Here is a tiny trained network, its code and every weight. The questions are about switching its units off for an input and a class, where a switched-off unit gives its printed mean instead of its output.

import numpy as np


def w(rows, s, z=0):
    codes = np.array(rows[::2]) - 128.0
    scale = np.full(codes.shape[1], s)
    scale[-1] = z or s
    return codes * scale


def f(y):
    return y / 2 * (1 + np.tanh(0.7978845608 * (y + 0.044715 * y**3)))


def log_softmax(a):
    a = a - a.max(-1, keepdims=True)
    return a - np.log(np.exp(a).sum(-1, keepdims=True))


def net(x, mask):
    res = np.array(x, float).reshape(1, 6) / 4 @ E
    y = f(res @ A[0][:, :-1].T + A[0][:, -1])
    res = res + np.where(mask, y, B[0][:, -1]) @ B[0][:, :-1]
    return log_softmax(res[-1] @ U[:, :-1].T + U[:, -1])


A, B = {}, {}
E = w([
[92,26,171,199,67,195,213],'x0',
[159,185,101,113,38,55,239],'x1',
[33,53,21,78,143,68,143],'x2',
[162,91,161,2,192,155,207],'x3',
[126,128,128,131,131,131,133],'x4',
[214,39,136,203,189,17,142],'x5',
],0.0066)
A[0] = w([
[112,76,167,153,90,164,174,37],'N0',
[172,151,201,120,111,150,118,89],'N1',
[171,73,136,172,156,68,143,96],'N2',
[184,157,177,139,137,154,133,59],'N3',
[108,76,139,154,98,167,175,73],'N4',
[177,160,164,148,127,149,123,98],'N5',
[99,101,151,139,201,182,70,82],'N6',
[173,167,158,156,113,160,115,79],'N7',
[72,95,89,100,123,97,125,86],'N8',
[145,167,109,129,82,90,188,131],'N9',
[78,172,122,122,87,158,112,125],'N10',
[144,174,122,113,73,88,193,52],'N11',
[89,160,123,99,114,171,131,47],'N12',
[92,156,129,94,106,175,129,111],'N13',
[147,166,134,104,168,86,102,79],'N14',
[151,196,90,93,157,106,88,89],'N15',
[152,90,155,12,191,161,202,3],'N16',
[99,92,140,175,97,170,168,102],'N17',
[101,84,65,103,139,121,140,123],'N18',
[80,85,85,78,137,104,131,97],'N19',
[77,162,139,97,111,163,129,67],'N20',
[96,152,124,92,86,179,134,155],'N21',
[67,125,81,169,100,97,105,92],'N22',
],0.011,0.0028)
B[0] = w([
[96,118,112,39,44,99,84,202],'N0',
[75,155,120,133,109,136,197,196],'N1',
[213,66,180,129,206,35,145,230],'N2',
[65,151,129,104,158,124,226,185],'N3',
[128,138,132,50,56,105,86,202],'N4',
[89,166,149,122,125,133,185,184],'N5',
[45,61,20,137,179,202,141,235],'N6',
[68,177,143,148,122,144,198,190],'N7',
[84,185,163,135,120,134,188,186],'N8',
[77,73,48,155,198,186,71,209],'N9',
[200,84,167,164,154,76,121,214],'N10',
[56,48,26,147,185,230,112,206],'N11',
[189,78,140,123,192,67,160,184],'N12',
[182,81,155,146,192,77,146,203],'N13',
[118,102,167,50,77,107,113,182],'N14',
[119,111,137,19,43,106,70,217],'N15',
[179,214,142,254,81,172,23,255],'N16',
[122,137,151,56,69,127,58,212],'N17',
[94,180,184,132,114,121,216,191],'N18',
[68,167,172,136,120,148,196,199],'N19',
[193,82,140,134,185,60,162,192],'N20',
[206,83,159,162,175,80,136,223],'N21',
[133,209,169,192,95,140,136,204],'N22',
],0.0081,0.0062)
U = w([
[194,61,160,137,168,64,156,96],'0',
[68,201,150,121,115,145,233,90],'1',
[118,124,133,9,61,117,57,108],'2',
[77,62,29,147,167,201,105,87],'3',
[153,203,139,230,93,147,55,255],'4',
],0.012,0.0061)

Each question gives the input, the list of numbers given to net, and the class t.
The units are the neurons (one row each of A and B). Each row of codes is followed by its name. A weight is (code - 128) times the scale printed after its matrix; where a second scale follows, it is the last column's (A, B and U).
mask holds one flag per neuron, in row order. A switched-off neuron (its flag False) gives its mean, the last column of its row in B, instead of its output. The means were averaged over made-up inputs and are rounded, as every weight is.
A unit's drop is (log p(t) with every unit on - log p(t) with that unit switched off) / (log p(t) with every unit on - log p(t) with every unit switched off).
The circuit of an input: a set's keep is (log p(t) with only the set's units on - log p(t) with every unit switched off) / (log p(t) with every unit on - log p(t) with every unit switched off). Starting from the 12 units with the biggest drops (on a tie, the unit counted first), units are removed one at a time, each time the one whose removal leaves the highest keep (on an exact tie, the one counted first), for as long as the keep stays at least 0.8.
circuit, biggest first: the units of the circuit, biggest drop first
unit that matters most: the unit with the biggest drop
k most important neurons: the k neurons with the biggest drops, biggest first
drop of u: that unit's drop, to one decimal
input [-6,-4,-3,-3,-8,-5], class 2: unit that matters most : N15
input [-4,-6,-6,2,-4,0], class 1: circuit, biggest first : [N3; N1]
input [7,-3,5,-6,-6,0], class 2: circuit, biggest first : [N17; N4]
input [8,0,-1,8,5,0], class 2: 2 most important neurons : [N0; N4]
input [-8,8,-1,-2,-4,-8], class 0: 2 most important neurons : [N10; N21]
input [-1,-4,6,6,0,0], class 1: 2 most important neurons : [N19; N18]
input [-2,6,-5,8,0,6], class 4: 2 most important neurons : [N16; N6]
input [-5,-2,4,-5,7,0], class 2: 2 most important neurons : [N16; N15]
input [-8,-8,7,5,8,7], class 2: 2 most important neurons : [N15; N14]
input [-8,-4,8,3,5,-4], class 1: 2 most important neurons : [N19; N18]
input [5,8,3,-3,1,2], class 3: 2 most important neurons : [N11; N9]
input [2,-4,-2,6,8,-3], class 4: 2 most important neurons : [N16; N11]
input [0,-4,-2,-2,-5,-4], class 0: 4 most important neurons : [N11; N16; N9; N10]
input [4,2,-1,3,-2,-2], class 2: unit that matters most : N0
input [-7,8,-2,5,-5,-6], class 3: drop of N9 : 0.5
input [-3,2,-1,5,6,-2], class 4: drop of N16 : 0.6
input [-3,4,0,7,-7,-3], class 4: drop of N16 : 0.9
